Table B holds the same points as the rows below and some others, measured another way and shuffled. Each row below is followed by which row of B it is.
B:
0: [-294 -252  130 -230   68 -391 -189   22  -80  -14   94 -216 -148   61
  -52   36  178 -247   30  110  -49 -297  147 -270 -125   93]
1: [-149  -78 -147   21   12 -348   43   95 -126  239  155 -107 -226   25
  -69  206  178 -217  195  121 -130 -284   46 -249   84  -34]
2: [-246 -152 -445 -253   99 -339   83   96  -91  476  492   25 -432  210
 -278  536  358 -576  223  373   43   -5  -12 -130   60   39]
3: [-121 -356 -160 -289   70 -334 -182 -231 -185  146  429  -29 -219  172
 -101  384  221 -350  -24  253  306  -14  130 -170    3  109]
4: [-272 -136  113 -275 -110 -205 -281 -160 -232  -38 -145    5  444   30
   54 -143 -109  164 -318   10  -17 -570 -207   40 -607   60]
5: [ -54  181   21  156 -120  243  -20 -199   57 -108 -541  -93  386 -146
  266 -610  -90  349 -162  -99 -248  117 -219  184 -109  -63]
6: [-355 -193  300  -67 -186  128 -137  -99 -161 -664 -467  -45  166 -386
  190 -356  -17  123   73 -311  -93 -281  -61   16 -233  189]
7: [-248 -149 -160 -173   -9  -51   97  -66 -201   15  127   28 -141  -60
  -43  258   92 -257  176   47   93 -213 -233 -113  -38  133]
8: [-192 -158 -352 -214  -23 -368  -95 -191 -217  404   68  192   55  233
  -81  420  245 -302   -5   66  178 -533 -338  -81 -232  -84]
9: [ -33  116  -22   92  -45  -25   22 -303  -29  184 -292  -69  318  134
  212 -261 -174  202 -191  -47  -79 -216 -416  -86 -129  -44]
10: [ -94 -140  150  256 -328  140 -105 -376    0 -550 -350   79   72 -142
  223 -440 -152  240  -43 -208  -65  354  108  107    5  253]
11: [-232 -291 -360  -45 -106 -191   -8 -207   42   30  139  218 -477  177
 -139  336  398 -551  281   74  149  327   67  -33  207  167]
12: [-433   25  120 -273  -93 -138 -127  -64  -67   52 -314   -8  423  154
   36 -271 -179   93 -270  -15 -215 -601 -487   19 -686  100]
13: [ -99 -232  128  164 -162 -240 -175 -368   -1 -235 -239   -7  -50   98
  166 -153   51  -30    0 -174   26  -32   83 -197   70  116]
14: [  59  260  139  454 -325  211  170   35 -292 -249 -234 -104  407 -462
  252 -524 -515  738  -85  -97 -443 -159  -33  120 -159   41]
15: [  -8   53  101  372 -203  274   86  -41  -45 -457 -330 -147   -8 -457
  236 -499  -68  304  168 -147 -281  353  203   73  252   76]
16: [  -2  -64 -228   57  -50  113  169 -133 -317  -23  108   21  -59 -281
   82  213   35  -16  197  -10  128  -92 -165  -42  175   20]
17: [ -70 -179   21 -189  138 -121  -60 -374 -118   89   41 -176   26  135
  137   85    8 -138  -85   36  256 -192 -263 -292   38   61]
18: [-249  137  152  468 -469  -46   -9 -135  224 -291 -581  127  161  113
  140 -714 -303  344 -106 -191 -587  204  -14  141 -272  228]
19: [   0  -45 -245  -18  -63 -248 -118 -383 -173  368 -105  125  286  236
  102  124   42   21 -194    6  154 -387 -363  -42 -181 -130]
20: [ 251  220 -577  560 -236 -120  233 -312   42  568   12  226  -74  277
   60   60   -6   80   35  128 -138  398 -133   66  329 -143]
21: [ 137  176 -213  271  -86  266  265 -145 -214   77  -34  -56  120 -276
  193 -107 -170  276   64   21  -73  108 -222   48  208  -48]
22: [-194 -119 -144 -146  118  -84   86  197  -41   72  379 -250 -441 -121
 -144  112  242 -333  248  334 -106  316  292 -119  225  115]
23: [  40  295    1  586 -437  267  174 -105  -98 -241 -467   86  363 -303
  263 -618 -419  655  -63 -189 -474  123 -118  247  -94   45]
24: [  26   -5 -230  175 -106  -90  142 -170 -157  191  187   25  -91   41
   35  124  -80   10   49  114   -9   67  -79  -84  123   55]
25: [ -70 -257 -159  -44   23 -178 -117 -227 -102  -15  -15  -22 -206  -38
   56  183  369 -292  173  -17  196  -11   88 -147  243  -34]
26: [  76  247    0  507 -400  307  110 -190 -130 -263 -455   82  432 -323
  291 -593 -384  661 -120 -178 -354  144 -122  278 -107   32]
27: [ -17   90 -425  106  -66  -74  205  -19 -160  396  209   75  -98   16
  -64  220   45  -88  112  197  -81   26 -167   25   83  -47]
28: [  23  131  253   22  194  227  123  163  -76 -130   83 -634   -2 -412
  191 -487 -158  279    8  236 -286  253  228 -160  240   17]
29: [ 110  161 -241  240 -192  231  103  -49 -261   15  -81   12  257 -377
  141 -194  -95  390  -20   55 -159  104  -22  258   15 -100]
30: [   6  152 -273  -40   88  285  200   12 -193  179    4 -151  110 -311
   98  -49   45   78   80  145  -44   50 -245   96  117 -113]
31: [ 336  327 -170  551 -196  200  328  -60 -370  151   24 -106  290 -401
  249 -196 -421  648   -6   27 -239  -68 -112   24  190 -143]
32: [ -93 -155  182  130  -60  -11   23 -165  -14 -318   -1 -213 -217 -109
  132 -212  -67   -2  107   -7  -65  252  192 -215  220  224]
33: [-162 -245  120  -72  -71 -114 -125 -269  -67 -222   64  -91  -83   47
   71  -91  -43  -57  -58   49   80  114   96 -130  -32  239]
34: [   3  102 -347  224  -77 -125  233  216  -63  324  433  -96 -359  -53
 -154   90   42  -70  198  387 -317  408  297    3  247   40]
35: [-238 -281 -161  125 -339 -276 -146 -490  235  -84  -18  333 -276  533
  -67  -37   38 -282  -70   43   34  576   76   39  -60  376]
36: [  18   89 -197  193    5  -63  240  261 -187  184  361 -235 -285 -276
  -55   69   27    9  259  277 -274  136  257 -113  280  -20]
37: [-205   10 -251  -25   29 -331   89  -70   81  461   81  -25 -185  377
  -87  133  119 -314   53  186 -136  -92 -228 -203  -11   10]
38: [ 145   59 -117  207 -119  301   54 -451 -212 -113 -371   42  365 -244
  340 -213 -116  341  -77 -212  136  -37 -367   84   99  -83]
39: [-220 -277 -363 -533  148 -152 -113 -126 -400  260  260   94   44  -60
 -104  581  365 -392   46  155  415 -529 -319  -18 -210  -74]
40: [  35  -55  404  -58   31  226 -134 -415 -251 -363 -334 -328  536 -274
  424 -486 -354  505 -318 -163  123 -291 -253 -133 -150   52]
41: [-213  -37  192   37   47   22  141  132   20 -220   94 -366 -304 -177
   36 -255  -62  -66  194  125 -279  233  189 -231  183  221]
42: [-195 -161  -23  -33 -176 -305 -185 -156   -1   43  130   29  -15  236
  -71 -100  -47  -27 -178  205 -116  118  172   21 -257  193]
43: [-239   -4  292    7   44 -312   71  157  -21   44  196 -402 -148   83
   -6 -207 -248   21   -3  195 -363 -209  102 -399  -91  198]
44: [  14  109 -405  130 -116   20  143  -69 -271  278  -26  135  148 -156
   45  154   60   74   78   34  -41 -228 -288  110  -15 -155]
45: [-274 -246  103 -538  397 -219  -48   80 -136  147  409 -479 -257    0
  -71  215  210 -426   75  327  142 -243    1 -410   33   82]
46: [  54   42  -20  242 -355  197  -80 -468 -242 -224 -422  211  574 -160
  301 -352 -328  545 -285 -225   15 -130 -318  249 -291   38]
47: [-358 -330  229 -314  151 -295 -115  -24   11 -163  209 -318 -370   97
  -56   40  150 -399  111  144   23  -40  171 -385   23  266]
48: [-168  201  278  220 -276  119    6  -41 -169 -272 -533  -82  575 -261
  269 -637 -449  619 -216 -213 -428 -447 -294   83 -463   51]
49: [ -65   51 -137  356 -408  -49 -163 -394   30  -85 -667  313  396   77
  218 -403  -24  295 -160 -286 -178  -65 -222  240 -233  -54]
50: [   1   98  -12  283 -266   36   19 -181 -151  -71 -199   36  287 -116
  170 -324 -273  404 -142  -48 -213  -39  -85   97 -155   46]
51: [ -38  -77 -525   17   35   27  189  -33 -158  235  175   81 -351 -161
  -61  405  427 -386  385  112  134  163  -64   -2  398  -96]
52: [-188  -93  155  176 -184   42   16 -122   91 -370 -113 -102 -176  -63
   89 -379 -112   49   58   -3 -229  433  198  -38   75  293]
53: [ -60 -106  227   68 -278   19 -201 -438 -256 -338 -279   62  516  -77
  265 -346 -396  477 -351 -178   42 -285 -193   61 -413  171]
54: [ 121   90  291  419 -363   90 -101 -356 -250 -360 -408  -33  608 -238
  381 -610 -554  803 -343 -227 -199 -214  -59   71 -268   65]
55: [-163   65  392   91 -222   -2 -146 -181 -162 -295 -449 -139  589 -128
  274 -608 -464  576 -352 -177 -283 -469 -222   -4 -514  103]
56: [-176  -61 -266 -154  184  -58  154  139   37  233  324 -220 -470  -20
 -139  173  333 -452  285  334  -72  348  120 -137  310   42]
57: [ -53   53 -188   12 -121 -129  -18 -131 -155  270   66   40  224   89
   13  -40 -126  152 -184  173  -96 -124 -157   75 -250   -2]
58: [  -2 -140  -28   57  -93  -39 -115 -434 -252 -110 -353   71  279 -106
  269    3   55  106  -40 -275  226 -440 -317  -99  -20  -84]
59: [-213 -166  -98 -478  268 -335 -131 -112 -198  410  170 -195   83  184
  -25  304  206 -311 -104  193  213 -609 -330 -279 -210  -93]
60: [-125   -6  -21  222 -218   23 -120 -121   36 -231 -501   30  122 -179
  167 -408  149  132   48 -172 -229   80   68  136   -5  -41]
61: [ -62  -36  -75 -265  165 -282  -68 -150 -244  454  208 -192  248  181
   32  153  -66    3 -243  228  103 -546 -321 -218 -261  -89]
62: [-265  -79  333  101 -145 -200 -112 -115   84 -265 -259 -182   33   93
  127 -451 -184  121  -91  -72 -300  -80   60 -194 -189  221]
63: [-341 -181 -241 -109  -35 -477  -61  182  -11  241  212   22 -393  152
 -242  281  383 -477  237  205 -167 -136  184 -141  -36   43]
64: [-124  -12  -72  244 -153 -252  143  117  -87   60  204  -74 -273  -17
  -57   14  -72  -26  180  133 -298   27  190 -164   88  132]
65: [-254  -98    5  -22   42 -247   19  -69  181  105   38 -173 -319  270
  -39  -87  109 -313   90  145 -156  178   29 -254   96  159]
66: [ 180  188   96  678 -297   16  200   -1  -75 -155  -26 -193  -36 -252
  195 -470 -386  528   56   24 -478  339  347  -78  272   86]
67: [-145 -116 -303 -119   22 -400  -49 -105 -123  444  178   56  -85  254
  -98  335  222 -296   18  171   62 -309 -149 -149  -79  -64]
68: [-270 -299  -33  -39 -145 -207 -207 -477  233 -151 -247  149 -198  402
   42 -102  201 -347  -28  -75  115  322  -39  -78   -3  243]
69: [ -46   51 -138  121 -127  -44  -30 -576   98  208 -437  149  309  386
  224 -214 -104   75 -241 -143   58  -65 -572  -26 -133    0]
70: [-285 -177  -35 -314  171 -551  -79  -62   19  446  369 -204 -218  491
 -156  242   69 -407  -89  330    1 -261  -93 -394 -164  124]
71: [ -32  -45 -115  149  -13 -231  169   68 -155  172  395 -165 -323  -24
  -55  170  -39  -95  181  227 -136   42  172 -252  219   92]

[ 189 -110  235 -214   -1 -587  -88  633  109 -212 -232  162  271 -298
  344 -584   13  137  -68  168  256 -188 -317   23   -4  244  354   -7] | 42
[ -13   -3  170  -29  -31   64  -88  207  -59   95  -79  -88 -163  282
  -17   62   12  -92  136  -86   18   45  -11  -48 -131   18  311   39] | 61
[ -71  -29  152   28 -151   53  -13 -357   17   -1  103  -60 -121  247
 -286   40 -238  -55    6    3   73  -30   -6  107    9 -125 -114  114] | 30
[-115   30   45   20  -75  -31   91 -294  121  -11  -65  -35  -41  158
  -69  182  -24  -88   50 -162  -34    6  -18   89  -52 -116 -136   11] | 67
[-105   10   25   79 -215  -21 -176 -365  -62 -102   10   91  -83  255
 -292  129  -29  -96  -60 -117  105  104   84   76   88 -113 -285  -15] | 16
[ 208 -151  192 -323   -1 -592  -13  517  326 -244 -168  163   73 -210
  319 -394  -21  220  -87  206  123 -278 -181  -51  -56   31  345  158] | 55
[  12   55   10   78  166  -22   86   28 -177    2   61 -217 -158    6
   -8  -20  -23   69 -127 -223 -216  382  142  178  386  198 -112   57] | 68
[ 166 -138  194 -251   63 -522  -88  521  144 -240 -254  249  207 -309
  269 -499   31  171  -72  150  171 -107 -239  -42   50  140  221  -17] | 23
[  58   51   59    9 -225 -135  -49   82  -59   57   46 -181 -225  350
   71  143    5  -99   16  -79   10  -32  103    2  -57  118  335  134] | 12
[-104    3  115   67  -77   79 -153 -130  -41  -33   28  -31 -118  255
 -275   65  -56  -48  -17 -125   71  110   32  128   26 -121 -164   50] | 21
[ 290  -87  153 -216  182 -426 -147  474  124  -74 -189  155   85 -397
  279 -437   63  118  -62  247  -58  -83 -101   46   16  -14  263  150] | 69
[ 218 -177  223 -267   24 -505 -134  431   91 -246 -158  265  137 -294
  163 -561  -88  205 -109  266  189 -117 -186  -59  124  124  221   57] | 22
[ -41   32  129   20  -84   33   23 -179  107  101    5 -130 -108  221
  -85  140  -82 -122   95  -38  -27  -96  -29  115 -184 -164   68  131] | 70
[-140  -30  147    0  -57   27   73 -293   84  -32  -60   25   27  126
 -174   27 -145  -59   72  -85   75  -10 -127   72  -36 -104 -159  -31] | 71
[ -33  -37  132  -70  -70   -6  232 -378  150   52   43 -100 -134  156
  -76  109 -251  -32   77   14  -80  -95  -25   20  -39 -101   27  133] | 59
[-103  -32   73   19    3  158   68 -524  -77   21  -29   77  -84   99
 -267  109 -165  -87   67  -73  -89  199   47  -11  148  -97 -264  -57] | 15
[ -70  -10  146   63  -45  184  101 -474 -118  107   82  -91 -110  172
 -262   45 -277 -102   77  -14  -49  116    1   63  105  -26 -106   34] | 56
[-142   19  141   90 -176   38  153 -336  -77   28   54 -160  -11  265
 -144   53 -215 -112   53 -149  104   36 -100  102   51  125  -47  -42] | 53
[ 242 -132  178 -204   33 -471 -191  364   34 -187 -166  263  154 -334
  159 -528  -27  132 -107  264  136  -79 -149   -4  116   89  174   50] | 52
[ -88   -1   79  -14  -17  -72  -43   70    2  -83 -125   29  -35  141
  -28   34   64  -23   12 -195   43  133  -24   16   40   30  -29  -62] | 64
[ -50  -39  104    1  -12   18   34 -386   26  -26    8   41  -43   33
 -214  -12 -175  -25   -1   -2  -32   70   -9   93  105 -131 -235   45] | 38
[ -75   33   91   69  -60   44 -182   96 -189   10 -104   -1  -70  236
 -105   44   88 -118   50 -191   72  207   17   14   33   83   44  -91] | 26
[-230   38  144  110  -90   86    5 -131   43  -47   14 -145  -25  313
 -235   98  -77  -56   13 -270  140   63  -97  214  -33  -60 -203  -11] | 34
[-219  -54  210  -45  159   22  132  321  105 -168  -34 -163  -87  215
 -106  -62  -86  191  -39 -336   80  197 -119  115  140   84  -81  -11] | 31
[ 110 -184  249 -316  238 -442  -97  622  281 -280 -352  344  244 -402
  220 -535   61  237  -25  138  149 -100 -310  -42  -27  -35  123  -33] | 66
[ -85  140   16  262 -143    2 -163 -221 -205   47   36 -156   37  160
 -159   59   55 -199  -64 -217   58  173   17  327   89   52 -233  -27] | 35
[ -71   -3   20  -41  -96  -36   77 -389  161  -29  -40   31 -133  172
 -111  232  -51  -64   34  -87  -85  -12   67   11  -38 -199 -141   68] | 0
[-159    2  121   11  -38   25   26  -72   77  -41  -79  -42  -39  222
 -121   99  -23  -49   59 -203   63   51  -76   79  -57  -69  -84  -27] | 54
[ 229 -153  104 -241   45 -502 -205  258    3 -258 -262  437  180 -403
  161 -491   45  135 -109  231  102   28  -99 -127  216  100   56  -66] | 51
[ 287 -169  207 -323  171 -492  -42  474  204 -165 -180  213   81 -406
  276 -520  -63  229  -75  313   -1 -148 -150  -52   63   21  297  160] | 5
[ -20   38   50   48    4  109  -55 -279    7   99   13  -64 -178  155
 -169  180  -30 -114   46  -54 -149   90  111  114  -29 -209 -102  123] | 65
[ -60   48    8  130 -161   17 -207 -383 -132   -9  -18   80  -32  154
 -254  102   16 -166  -27  -91   39  140   79  121   74 -106 -276  -29] | 10
[ 227 -144  156 -252   35 -435 -263  426  166 -232 -112  244  -30 -190
   77 -377    9  201 -145  238   84 -103  -20  -20   66  -87  149  185] | 41
[-151   17  137  103 -116   83  127 -357 -123   26   32 -112   10  205
 -186   19 -210 -108   53 -155   81  117  -94  104  109  117 -123  -79] | 3
